Below are the code and all the weights of a small trained network. Each question names an input and a class and asks about switching units off, where a switched-off unit gives its printed mean instead of its output.

import numpy as np


def w(rows, s, z=0):
    codes = np.array(rows[::2]) - 128.0
    scale = np.full(codes.shape[1], s)
    scale[-1] = z or s
    return codes * scale


def norm(h):
    return h / np.sqrt((h * h).mean(-1, keepdims=True) + 1e-5)


def f(y):
    return y / 2 * (1 + np.tanh(0.7978845608 * (y + 0.044715 * y**3)))


def log_softmax(a):
    a = a - a.max(-1, keepdims=True)
    return a - np.log(np.exp(a).sum(-1, keepdims=True))


def net(x, mask):
    res = np.array(x, float).reshape(1, 5) / 4 @ E
    u = 0
    for l in range(2):
        y = f(norm(res) @ A[l][:, :-1].T + A[l][:, -1])
        res = res + np.where(mask[u : u + 12], y, B[l][:, -1]) @ B[l][:, :-1]
        u += 12
    return log_softmax(norm(res)[-1] @ U[:, :-1].T + U[:, -1])


A, B = {}, {}
E = w([
[143,72,117,139,212,136,173,103,156,221],'x0',
[118,76,112,67,66,114,125,119,246,127],'x1',
[139,139,118,98,173,178,224,125,106,145],'x2',
[46,72,124,126,147,62,190,121,78,29],'x3',
[184,211,129,61,181,170,175,143,80,74],'x4',
],0.014)
A[0] = w([
[116,60,127,170,186,105,117,122,86,183,22],'L0N0',
[131,127,129,132,130,131,105,133,148,156,116],'L0N1',
[116,102,130,165,126,147,154,126,101,194,36],'L0N2',
[137,129,128,109,175,92,102,123,116,63,28],'L0N3',
[108,128,130,112,152,125,200,128,58,47,59],'L0N4',
[150,152,124,95,206,158,223,130,110,157,1],'L0N5',
[129,141,128,131,93,126,95,130,146,135,136],'L0N6',
[122,143,135,132,110,130,126,122,104,107,62],'L0N7',
[89,3,128,120,104,97,162,126,211,112,125],'L0N8',
[154,151,127,106,129,135,99,121,200,145,26],'L0N9',
[138,157,137,116,154,141,156,128,113,137,28],'L0N10',
[104,144,129,145,78,130,143,129,66,101,2],'L0N11',
],0.034,0.0046)
B[0] = w([
[92,62,189,214,148,105,205,203,111,185,196],'L0N0',
[93,113,92,97,96,87,123,121,168,109,157],'L0N1',
[71,198,104,144,136,32,129,117,132,204,173],'L0N2',
[192,34,154,86,167,136,108,209,92,74,169],'L0N3',
[100,171,70,44,54,72,208,170,93,58,220],'L0N4',
[214,162,191,170,142,237,168,2,62,157,219],'L0N5',
[163,180,107,162,125,163,94,150,202,126,165],'L0N6',
[153,137,76,166,126,114,104,153,110,109,149],'L0N7',
[134,25,41,121,83,93,112,11,215,128,253],'L0N8',
[160,148,152,79,112,126,149,187,206,148,176],'L0N9',
[200,133,113,139,144,183,166,123,138,181,160],'L0N10',
[92,171,62,191,146,159,105,125,122,73,172],'L0N11',
],0.03,0.031)
A[1] = w([
[123,192,200,53,155,147,51,181,145,142,104],'L1N0',
[61,67,69,135,134,124,103,177,86,133,81],'L1N1',
[90,162,140,192,177,165,6,125,117,97,51],'L1N2',
[108,205,204,60,134,131,93,177,52,22,2],'L1N3',
[66,54,198,172,193,73,108,181,77,194,75],'L1N4',
[99,133,160,89,135,136,128,125,134,117,80],'L1N5',
[130,83,161,96,147,158,71,64,167,149,78],'L1N6',
[132,180,187,104,134,111,168,153,63,101,131],'L1N7',
[127,24,140,119,127,126,157,152,87,100,50],'L1N8',
[50,116,78,55,116,94,119,53,88,90,12],'L1N9',
[123,138,231,116,159,167,103,48,69,125,95],'L1N10',
[107,67,196,100,151,98,12,58,179,155,17],'L1N11',
],0.026,0.0045)
B[1] = w([
[64,191,195,79,78,147,163,131,128,110,165],'L1N0',
[169,136,210,89,131,171,160,98,120,121,211],'L1N1',
[95,166,165,182,161,147,75,66,118,77,158],'L1N2',
[90,110,53,178,153,151,96,229,142,213,223],'L1N3',
[39,130,184,146,177,100,128,162,136,152,225],'L1N4',
[161,147,122,159,120,92,143,148,131,131,119],'L1N5',
[146,94,149,142,145,128,30,178,120,158,220],'L1N6',
[163,77,99,93,173,133,3,145,128,168,226],'L1N7',
[146,126,200,84,158,121,98,111,87,55,203],'L1N8',
[117,196,152,80,74,66,130,114,131,105,253],'L1N9',
[158,156,156,108,146,166,86,76,102,163,222],'L1N10',
[133,58,87,108,196,197,29,162,159,182,231],'L1N11',
],0.033,0.012)
U = w([
[212,162,154,141,155,220,167,55,53,209,240],'0',
[16,135,189,218,165,71,183,133,146,233,131],'1',
[100,62,235,155,191,114,148,180,81,82,1],'2',
[136,202,185,94,94,183,116,180,215,138,172],'3',
[149,145,46,89,132,160,123,245,48,74,135],'4',
[122,110,84,64,49,65,182,51,111,37,113],'5',
[134,15,62,134,120,118,48,94,250,169,158],'6',
[85,203,129,216,156,172,69,137,124,67,30],'7',
],0.017,0.0027)

Each question gives the input, the list of numbers given to net, and the class t.
The units are the neurons (one row each of A and B). Each row of codes is followed by its name. A weight is (code - 128) times the scale printed after its matrix; where a second scale follows, it is the last column's (A, B and U).
mask holds one flag per neuron, layer by layer. A switched-off neuron (its flag False) gives its mean, the last column of its row in B, instead of its output. The means were averaged over made-up inputs and are rounded, as every weight is.
A unit's drop is (log p(t) with every unit on - log p(t) with that unit switched off) / (log p(t) with every unit on - log p(t) with every unit switched off).
most important unit: the unit with the biggest drop
top k neurons: the k neurons with the biggest drops, biggest first
k most important neurons of layer l: the k neurons of layer l with the biggest drops, biggest first
drop of u: that unit's drop, to one decimal
input [0,-7,7,-7,-6], class 1: 2 most important neurons of layer 0 : [L0N2 L0N0]
input [-3,-8,-2,3,-3], class 4: 2 most important neurons of layer 0 : [L0N8 L0N4]
input [-7,4,4,7,7], class 4: most important unit : L0N8
input [-6,6,8,0,6], class 0: top 3 neurons : [L0N5 L0N8 L0N10]
input [5,-1,4,7,0], class 5: 2 most important neurons of layer 0 : [L0N4 L0N8]
input [-5,-6,-2,-7,0], class 7: 3 most important neurons of layer 0 : [L0N8 L0N4 L0N5]
input [-8,7,-1,-2,2], class 3: top 2 neurons : [L0N8 L0N9]
input [-5,-1,-6,-2,5], class 7: top 3 neurons : [L0N4 L0N8 L1N2]
input [-2,-7,-1,1,6], class 4: top 2 neurons : [L0N4 L0N8]
input [-2,-3,6,-8,-4], class 3: top 2 neurons : [L0N8 L0N0]
input [-6,-1,-7,4,-1], class 7: top 2 neurons : [L0N11 L0N8]
input [1,-7,5,8,-8], class 5: top 2 neurons : [L0N4 L1N3]
input [4,-6,4,6,-3], class 1: top 2 neurons : [L0N0 L0N2]
input [-4,-8,1,-4,-2], class 7: top neuron : [L0N4]
input [-4,0,5,2,6], class 4: top 2 neurons : [L0N4 L0N8]
input [3,-2,1,4,-8], class 1: 2 most important neurons of layer 0 : [L0N0 L0N2]
input [-2,1,-7,-8,4], class 3: drop of L0N8 : 0.6
input [-8,8,-7,-6,8], class 3: drop of L0N8 : 0.6
input [3,-4,8,3,-8], class 1: drop of L0N0 : 0.1
input [8,-2,-3,4,-4], class 1: most important unit : L0N0
